data = [101 129 124 117 144 129 140]
data[-7] -> 101
data[-3] -> 144
data[1] -> 129
data[6] -> 140

arr =
[[134 129 128 124 128 131 135 134 125 137 129 128 128 128]
 [134 129 128 126 127 131 135 134 125 137 129 128 128 128]
 [136 127 128 127 125 132 137 135 123 139 133 128 128 128]
 [128 130 128 127 130 128 128 128 129 128 125 128 128 128]
 [114 129 127 132 133 120 112 115 137 107 123 127 127 128]
 [112 130 127 133 134 119 109 113 139 105 121 127 127 128]]
arr[0][0] => 134
arr[:, 8] => [125, 125, 123, 129, 137, 139]
arr[0][6] => 135
arr[5][4] => 134
arr[4][7] => 115
arr[5][2] => 127
arr[1][3] => 126
arr[1][4] => 127
arr[3][4] => 130
arr[3][0] => 128
arr[4][3] => 132
arr[2] => [136, 127, 128, 127, 125, 132, 137, 135, 123, 139, 133, 128, 128, 128]
arr[1][8] => 125
arr[3] => [128, 130, 128, 127, 130, 128, 128, 128, 129, 128, 125, 128, 128, 128]
arr[:, 12] => [128, 128, 128, 128, 127, 127]
arr[0][2] => 128
arr[5][5] => 119
arr[0][8] => 125
arr[4][2] => 127
arr[4] => [114, 129, 127, 132, 133, 120, 112, 115, 137, 107, 123, 127, 127, 128]
arr[0][7] => 134
arr[5][6] => 109
arr[3][13] => 128
arr[:, 2] => [128, 128, 128, 128, 127, 127]
arr[5][12] => 127
arr[3][9] => 128
arr[:, 4] => [128, 127, 125, 130, 133, 134]
arr[1][9] => 137
arr[1][12] => 128

W = [128 109 119 118 153]
W[0] => 128
W[1] => 109
W[4] => 153

B = ((130, 132, 145, 127, 138, 121, 138, 121, 123, 129, 128, 127, 137, 123, 125), (129, 129, 115, 132, 146, 135, 132, 120, 130, 128, 129, 127, 127, 109, 129), (128, 147, 133, 127, 127, 133, 130, 145, 106, 129, 128, 128, 129, 119, 135))
B[0][0] = 130
B[1][14] = 129
B[0][12] = 137
B[:, 2] = [145, 115, 133]
B[2][1] = 147
B[0][8] = 123
B[:, 10] = [128, 129, 128]
B[1] = [129, 129, 115, 132, 146, 135, 132, 120, 130, 128, 129, 127, 127, 109, 129]
B[:, 5] = [121, 135, 133]
B[2][4] = 127
B[2][2] = 133
B[0] = [130, 132, 145, 127, 138, 121, 138, 121, 123, 129, 128, 127, 137, 123, 125]
B[:, 1] = [132, 129, 147]
B[0][6] = 138
B[:, 8] = [123, 130, 106]
B[2][14] = 135
B[2][13] = 119
B[2][6] = 130
B[0][13] = 123
B[:, 12] = [137, 127, 129]
B[0][11] = 127

x =
111,114,136,107,126,127,127,128,124
121,122,132,119,127,128,128,128,126
135,134,126,136,128,128,128,128,130
111,114,137,107,123,127,127,128,124
126,126,129,125,130,128,128,128,127
114,116,135,110,126,127,127,128,124
144,141,120,148,133,128,128,128,132
142,139,121,145,135,128,128,128,132
116,118,134,114,127,128,127,128,125
109,113,137,105,125,127,127,128,123
136,134,125,137,132,128,128,128,130
130,130,127,131,130,128,128,128,128
147,143,119,151,134,128,128,128,133
x[0,0] -> 111
x[6,1] -> 141
x[2,6] -> 128
x[1,6] -> 128
x[:, 4] -> [126, 127, 128, 123, 130, 126, 133, 135, 127, 125, 132, 130, 134]
x[11,2] -> 127
x[12] -> [147, 143, 119, 151, 134, 128, 128, 128, 133]
x[12,6] -> 128
x[3] -> [111, 114, 137, 107, 123, 127, 127, 128, 124]
x[6,7] -> 128
x[1,1] -> 122
x[:, 0] -> [111, 121, 135, 111, 126, 114, 144, 142, 116, 109, 136, 130, 147]
x[3,3] -> 107
x[8,6] -> 127
x[12,4] -> 134
x[2] -> [135, 134, 126, 136, 128, 128, 128, 128, 130]
x[:, 2] -> [136, 132, 126, 137, 129, 135, 120, 121, 134, 137, 125, 127, 119]
x[2,5] -> 128
x[8,2] -> 134
x[8,5] -> 128
x[8] -> [116, 118, 134, 114, 127, 128, 127, 128, 125]
x[:, 1] -> [114, 122, 134, 114, 126, 116, 141, 139, 118, 113, 134, 130, 143]
x[8,3] -> 114
x[10,6] -> 128
x[9,6] -> 127
x[6] -> [144, 141, 120, 148, 133, 128, 128, 128, 132]
x[5,5] -> 127
x[7] -> [142, 139, 121, 145, 135, 128, 128, 128, 132]
x[9,3] -> 105
x[6,5] -> 128
x[1,4] -> 127

a = [147 105 128 123 128 135 130 129 126 123]
a[0]	147
a[4]	128
a[6]	130
a[7]	129
